Here is a tiny trained network, its code and every weight. The questions are about switching its units off for an input and a target symbol, where a switched-off unit gives its printed mean instead of its output.

import numpy as np


def w(rows, s, z=0):
    codes = np.array(rows[::2]) - 128.0
    scale = np.full(codes.shape[1], s)
    scale[-1] = z or s
    return codes * scale


def f(y):
    return np.maximum(y, 0)


def softmax(a):
    e = np.exp(a - a.max(-1, keepdims=True))
    return e / e.sum(-1, keepdims=True)


def log_softmax(a):
    a = a - a.max(-1, keepdims=True)
    return a - np.log(np.exp(a).sum(-1, keepdims=True))


def net(x, mask):
    ids = ['γδηλμπσ'.index(c) for c in x.split()]
    T = len(ids)
    res = E[ids] + P[:T]
    q, k, v = (res @ M[0].T for M in (Q, K, V))
    z = softmax(np.where(np.tri(T) > 0, q @ k.T / 4**0.5, -1e9)) @ v
    res = res + np.where(mask[0], z, O[0][:, -1]) @ O[0][:, :-1]
    y = f(res @ A[0][:, :-1].T + A[0][:, -1])
    res = res + np.where(mask[1:9], y, B[0][:, -1]) @ B[0][:, :-1]
    return log_softmax(res[-1] @ U[:, :-1].T + U[:, -1])


Q, K, V, O, A, B = {}, {}, {}, {}, {}, {}
E = w([
[120,53,105,124,7,82],'γ',
[86,57,96,47,202,134],'δ',
[209,96,67,203,129,220],'η',
[3,121,75,114,25,214],'λ',
[102,52,210,104,65,183],'μ',
[142,133,40,156,93,144],'π',
[125,68,226,52,41,56],'σ',
],0.014)
P = w([
[254,173,159,48,168,28],'0',
[123,111,107,146,80,167],'1',
[110,105,123,139,73,172],'2',
[77,78,133,104,42,138],'3',
[135,134,107,181,105,176],'4',
[123,138,111,190,119,185],'5',
[131,136,107,195,110,174],'6',
[96,118,148,171,103,187],'7',
[132,125,34,199,91,89],'8',
[159,150,46,201,119,144],'9',
],0.0084)
Q[0] = w([
[125,60,91,118,14,106],'h1',
[123,49,86,213,96,195],'h1',
[143,143,118,122,94,78],'h1',
[98,141,161,67,255,10],'h1',
],0.0096)
K[0] = w([
[227,116,184,112,132,78],'h1',
[183,191,152,19,238,161],'h1',
[96,78,174,113,119,159],'h1',
[2,64,139,145,123,251],'h1',
],0.0079)
V[0] = w([
[102,139,92,251,168,216],'h1',
[212,145,73,236,178,169],'h1',
[141,38,255,192,194,228],'h1',
[108,205,72,93,220,180],'h1',
],0.0073)
O[0] = w([
[212,108,88,168,11,124,1],'h1',
[176,8,72,119,137,25,63],'h1',
[254,238,138,35,150,250,91],'h1',
[1,153,115,84,42,122,72],'h1',
],0.008,0.009)
A[0] = w([
[134,222,129,85,98,149,180],'n1',
[157,110,94,182,135,228,240],'n2',
[128,156,217,62,103,121,249],'n3',
[155,172,90,85,166,157,156],'n4',
[135,39,113,125,220,110,192],'n5',
[107,112,99,211,127,108,37],'n6',
[198,68,97,252,112,83,120],'n7',
[77,183,196,99,191,116,103],'n8',
],0.011,0.0016)
B[0] = w([
[131,70,253,125,154,64,163],'n1',
[91,143,137,129,27,110,207],'n2',
[87,220,34,175,50,58,197],'n3',
[58,193,167,95,56,88,165],'n4',
[228,138,176,53,186,91,208],'n5',
[62,126,157,119,214,99,175],'n6',
[132,21,105,128,119,93,196],'n7',
[189,141,97,103,87,200,255],'n8',
],0.0062,0.012)
U = w([
[1,144,54,136,88,150,166],'γ',
[88,120,99,207,65,139,244],'δ',
[115,132,72,9,179,205,159],'η',
[117,121,222,137,189,102,57],'λ',
[51,114,167,114,118,55,5],'μ',
[143,198,198,141,37,32,155],'π',
[154,86,122,106,72,129,63],'σ',
],0.0071,0.0016)

Each question gives the input, a string of symbols that net reads in full, and the target symbol t.
The units are the heads (4 rows each of Q, K, V and O) and the neurons (one row each of A and B). Each row of codes is followed by its name. A weight is (code - 128) times the scale printed after its matrix; where a second scale follows, it is the last column's (O, A, B and U).
mask holds one flag per unit, heads first, then neurons. A switched-off unit (its flag False) gives its mean, the last column of its rows in O or B, instead of its output. The means were averaged over made-up inputs and are rounded, as every weight is.
A unit's drop is (log p(t) with every unit on - log p(t) with that unit switched off) / (log p(t) with every unit on - log p(t) with every unit switched off).
The circuit of an input: a set's keep is (log p(t) with only the set's units on - log p(t) with every unit switched off) / (log p(t) with every unit on - log p(t) with every unit switched off). Starting from all 9 units, units are removed one at a time, each time the one whose removal leaves the highest keep (on an exact tie, the one counted first), for as long as the keep stays at least 0.8.
circuit, biggest first: the units of the circuit, biggest drop first
top k neurons: the k neurons with the biggest drops, biggest first
drop when u is switched off: that unit's drop, to one decimal
input μ μ δ λ λ μ σ μ σ μ, target π: circuit, biggest first : [h1, n2, n4, n3]
input γ η δ δ π δ δ μ π, target λ: circuit, biggest first : [h1, n5, n6]
input σ δ π η σ, target η: top 2 neurons : [n8, n2]
input δ η δ λ π δ η μ, target γ: circuit, biggest first : [h1, n3]
input δ λ λ σ μ μ δ γ λ η, target γ: circuit, biggest first : [h1, n5]
input δ μ δ μ μ, target γ: circuit, biggest first : [h1, n5]
input π η σ δ δ μ σ π, target μ: top 2 neurons : [n6, n8]
input γ μ δ λ δ δ δ γ, target λ: circuit, biggest first : [h1, n5, n3]
input σ σ π λ η μ δ γ δ λ, target η: top 2 neurons : [n8, n3]
input μ η μ, target π: top 2 neurons : [n3, n1]
input η μ η δ γ λ μ, target σ: top neuron : [n7]
input π σ δ δ δ γ λ μ λ, target μ: drop when n8 is switched off : 0.2
input η μ π μ λ π λ π, target σ: drop when n3 is switched off : 0.1
input σ δ γ, target η: drop when n6 is switched off : 0.0
input λ μ μ δ γ π π μ, target δ: top neuron : [n5]
